Here is a tiny trained network, its code and every weight. The questions are about switching its units off for an input and a target symbol, where a switched-off unit gives its printed mean instead of its output.

import numpy as np


def w(rows, s, z=0):
    codes = np.array(rows[::2]) - 128.0
    scale = np.full(codes.shape[1], s)
    scale[-1] = z or s
    return codes * scale


def norm(h):
    return h / np.sqrt((h * h).mean(-1, keepdims=True) + 1e-5)


def f(y):
    return np.maximum(y, 0)


def softmax(a):
    e = np.exp(a - a.max(-1, keepdims=True))
    return e / e.sum(-1, keepdims=True)


def log_softmax(a):
    a = a - a.max(-1, keepdims=True)
    return a - np.log(np.exp(a).sum(-1, keepdims=True))


def net(x, mask):
    ids = ['αγεμξτφψ'.index(c) for c in x.split()]
    T = len(ids)
    res = E[ids] + P[:T]
    u = 0
    for l in range(2):
        q, k, v = (norm(res) @ M[l].T for M in (Q, K, V))
        z = softmax(np.where(np.tri(T) > 0, q @ k.T / 4**0.5, -1e9)) @ v
        res = res + np.where(mask[u], z, O[l][:, -1]) @ O[l][:, :-1]
        u += 1
        y = f(norm(res) @ A[l][:, :-1].T + A[l][:, -1])
        res = res + np.where(mask[u : u + 4], y, B[l][:, -1]) @ B[l][:, :-1]
        u += 4
    return log_softmax(norm(res)[-1] @ U[:, :-1].T + U[:, -1])


Q, K, V, O, A, B = {}, {}, {}, {}, {}, {}
E = w([
[178,114,211,4,93,112,124,70,136,133],'α',
[197,125,68,36,54,232,146,180,155,148],'γ',
[37,152,199,173,132,97,185,51,189,68],'ε',
[40,63,224,126,175,164,133,78,99,110],'μ',
[177,201,236,149,115,151,135,176,111,96],'ξ',
[120,100,73,225,18,150,169,102,124,73],'τ',
[85,218,127,128,141,200,56,28,236,82],'φ',
[57,153,93,86,105,80,65,166,121,112],'ψ',
],0.011)
P = w([
[75,2,139,137,75,39,86,195,234,162],'0',
[155,79,56,74,152,70,100,199,179,100],'1',
[111,103,97,107,120,88,110,159,174,124],'2',
[108,94,120,129,124,95,104,147,151,129],'3',
[115,114,120,128,137,114,95,130,125,111],'4',
[124,129,118,117,158,117,98,122,99,108],'5',
[136,153,111,115,151,128,102,102,86,105],'6',
[129,157,120,127,166,118,98,97,82,151],'7',
[125,150,124,140,156,116,102,71,54,156],'8',
[115,144,124,157,159,106,97,70,39,180],'9',
[107,158,115,200,128,108,101,123,35,204],'10',
[109,201,89,184,142,139,109,55,32,172],'11',
[116,231,125,149,143,96,123,65,40,187],'12',
],0.0054)
Q[0] = w([
[246,185,53,61,135,62,10,166,108,101],'0.h0',
[229,253,169,147,102,145,53,205,160,196],'0.h0',
[175,207,53,115,44,59,87,91,115,165],'0.h0',
[40,57,250,124,50,219,132,117,54,129],'0.h0',
],0.0037)
K[0] = w([
[226,77,135,152,25,172,145,191,206,75],'0.h0',
[115,120,4,64,131,212,122,47,173,188],'0.h0',
[245,171,198,161,85,136,76,207,184,210],'0.h0',
[49,206,129,115,206,189,38,22,20,231],'0.h0',
],0.0042)
V[0] = w([
[224,191,73,86,85,221,170,230,176,86],'0.h0',
[113,108,126,180,168,15,140,70,253,98],'0.h0',
[145,128,207,166,151,88,154,230,124,138],'0.h0',
[68,60,72,74,105,10,118,102,147,116],'0.h0',
],0.0048)
O[0] = w([
[84,86,137,254,110,104,82,42,118,180,254],'0.h0',
[182,210,119,115,68,91,134,44,205,162,126],'0.h0',
[224,106,201,168,146,68,85,192,185,133,186],'0.h0',
[120,164,67,101,53,71,143,137,133,69,155],'0.h0',
],0.0066,0.00095)
A[0] = w([
[234,129,146,179,153,114,95,82,146,62,116],'0.n0',
[77,161,127,183,218,58,255,44,164,12,4],'0.n1',
[87,94,107,242,87,132,183,116,54,113,119],'0.n2',
[52,189,146,69,162,63,73,176,40,164,140],'0.n3',
],0.0048,0.0025)
B[0] = w([
[148,102,124,137,84,138,157,104,137,162,203],'0.n0',
[104,217,255,93,65,55,170,134,126,183,172],'0.n1',
[176,168,182,78,172,125,160,71,48,23,252],'0.n2',
[109,88,131,133,152,67,125,22,85,63,217],'0.n3',
],0.0072,0.004)
Q[1] = w([
[117,194,222,169,129,137,144,37,60,60],'1.h0',
[226,190,148,142,86,190,182,206,130,128],'1.h0',
[114,157,188,101,98,74,137,57,51,47],'1.h0',
[160,25,2,133,125,134,152,200,244,206],'1.h0',
],0.0059)
K[1] = w([
[131,18,95,90,114,244,23,121,49,188],'1.h0',
[238,122,134,164,196,52,45,50,135,151],'1.h0',
[137,144,135,119,208,241,93,92,62,175],'1.h0',
[139,244,171,130,197,2,202,188,226,85],'1.h0',
],0.0055)
V[1] = w([
[183,107,177,179,188,133,191,58,55,62],'1.h0',
[114,142,135,180,209,46,109,149,191,110],'1.h0',
[146,133,105,193,105,175,189,239,147,141],'1.h0',
[162,2,85,95,107,171,109,129,207,253],'1.h0',
],0.0057)
O[1] = w([
[169,106,125,83,86,96,113,57,101,35,145],'1.h0',
[162,207,50,91,150,78,75,134,181,115,2],'1.h0',
[154,200,60,132,165,142,255,150,129,172,95],'1.h0',
[38,82,76,106,58,144,200,177,173,155,213],'1.h0',
],0.0079,0.0064)
A[1] = w([
[198,147,88,86,132,153,79,146,132,189,123],'1.n0',
[121,201,152,116,156,86,56,159,199,133,249],'1.n1',
[232,139,104,79,112,132,3,109,94,157,85],'1.n2',
[143,68,153,78,86,137,140,95,100,109,218],'1.n3',
],0.0064,0.0021)
B[1] = w([
[91,55,168,110,2,150,118,109,104,117,143],'1.n0',
[132,101,93,168,222,147,104,105,45,148,176],'1.n1',
[45,82,136,121,76,128,146,187,187,134,189],'1.n2',
[154,150,131,115,136,204,129,126,96,124,254],'1.n3',
],0.0084,0.0073)
U = w([
[50,25,128,110,1,106,125,186,222,120,251],'α',
[94,132,97,180,126,161,245,165,44,231,33],'γ',
[144,207,156,112,98,22,142,85,158,164,104],'ε',
[159,142,85,38,237,158,122,177,118,57,150],'μ',
[252,108,208,232,160,146,47,157,85,191,169],'ξ',
[229,141,44,153,33,105,138,26,135,63,74],'τ',
[109,186,77,179,164,206,46,33,182,166,62],'φ',
[79,77,34,169,119,6,44,167,71,89,134],'ψ',
],0.0059,0.0021)

Each question gives the input, a string of symbols that net reads in full, and the target symbol t.
The units are the heads (4 rows each of Q, K, V and O) and the neurons (one row each of A and B). Each row of codes is followed by its name. A weight is (code - 128) times the scale printed after its matrix; where a second scale follows, it is the last column's (O, A, B and U).
mask holds one flag per unit, layer by layer, with each layer's heads first. A switched-off unit (its flag False) gives its mean, the last column of its rows in O or B, instead of its output. The means were averaged over made-up inputs and are rounded, as every weight is.
A unit's drop is (log p(t) with every unit on - log p(t) with that unit switched off) / (log p(t) with every unit on - log p(t) with every unit switched off).
The circuit of an input: a set's keep is (log p(t) with only the set's units on - log p(t) with every unit switched off) / (log p(t) with every unit on - log p(t) with every unit switched off). Starting from all 10 units, units are removed one at a time, each time the one whose removal leaves the highest keep (on an exact tie, the one counted first), for as long as the keep stays at least 0.8.
circuit, biggest first: the units of the circuit, biggest drop first
unit that matters most: the unit with the biggest drop
top k neurons: the k neurons with the biggest drops, biggest first
drop when u is switched off: that unit's drop, to one decimal
input τ ε α ψ ε φ γ φ, target γ: circuit, biggest first	(1.h0, 0.n2)
input ξ α ξ, target α: unit that matters most	0.n0
input ξ α α τ ξ μ μ μ ξ γ ε μ α, target γ: top 2 neurons	(0.n2, 0.n3)
input ε μ ε τ ξ ξ τ φ ξ, target τ: top 2 neurons	(0.n1, 0.n0)
input ξ φ τ ξ ξ γ α α ε ξ, target γ: top 2 neurons	(0.n3, 0.n2)
input φ ψ ξ ξ τ τ ξ ξ α φ ψ ψ γ, target α: circuit, biggest first	(1.n2, 1.h0, 0.n2)
input ξ ψ ε ξ α ξ α ψ ξ, target α: circuit, biggest first	(1.h0, 0.n2, 0.h0, 1.n2)
input ξ τ γ γ, target γ: top 3 neurons	(0.n2, 0.n3, 1.n2)
input ξ φ ε ξ, target φ: circuit, biggest first	(0.h0, 1.h0, 1.n1, 0.n2)
input τ γ γ, target γ: top 2 neurons	(0.n3, 0.n2)
input μ ξ ψ α ξ, target ψ: top 4 neurons	(1.n1, 0.n2, 1.n3, 1.n2)
input ψ ψ ξ γ α α φ ψ φ α, target γ: top 2 neurons	(0.n3, 1.n2)
input τ ψ μ ε, target ε: circuit, biggest first	(0.n1, 1.h0)
input ξ α ε ξ α φ μ, target μ: circuit, biggest first	(0.h0)
input α ξ γ ψ μ μ ε τ ψ, target γ: top 2 neurons	(0.n3, 1.n2)
input α ξ ξ ξ ξ ε, target ε: top 2 neurons	(0.n1, 0.n2)
input ξ τ ξ τ τ τ ξ α φ ξ ε ξ γ, target α: top 3 neurons	(1.n2, 0.n2, 0.n3)
input ξ ψ ψ τ τ ξ, target ψ: top 3 neurons	(0.n2, 1.n1, 0.n1)
input ε ξ γ ψ φ, target α: drop when 0.h0 is switched off	0.5
input α τ ξ γ τ α μ τ, target γ: drop when 0.h0 is switched off	-0.1
input α α τ, target τ: drop when 0.n3 is switched off	-0.1
input ξ ξ ξ, target ξ: unit that matters most	0.h0
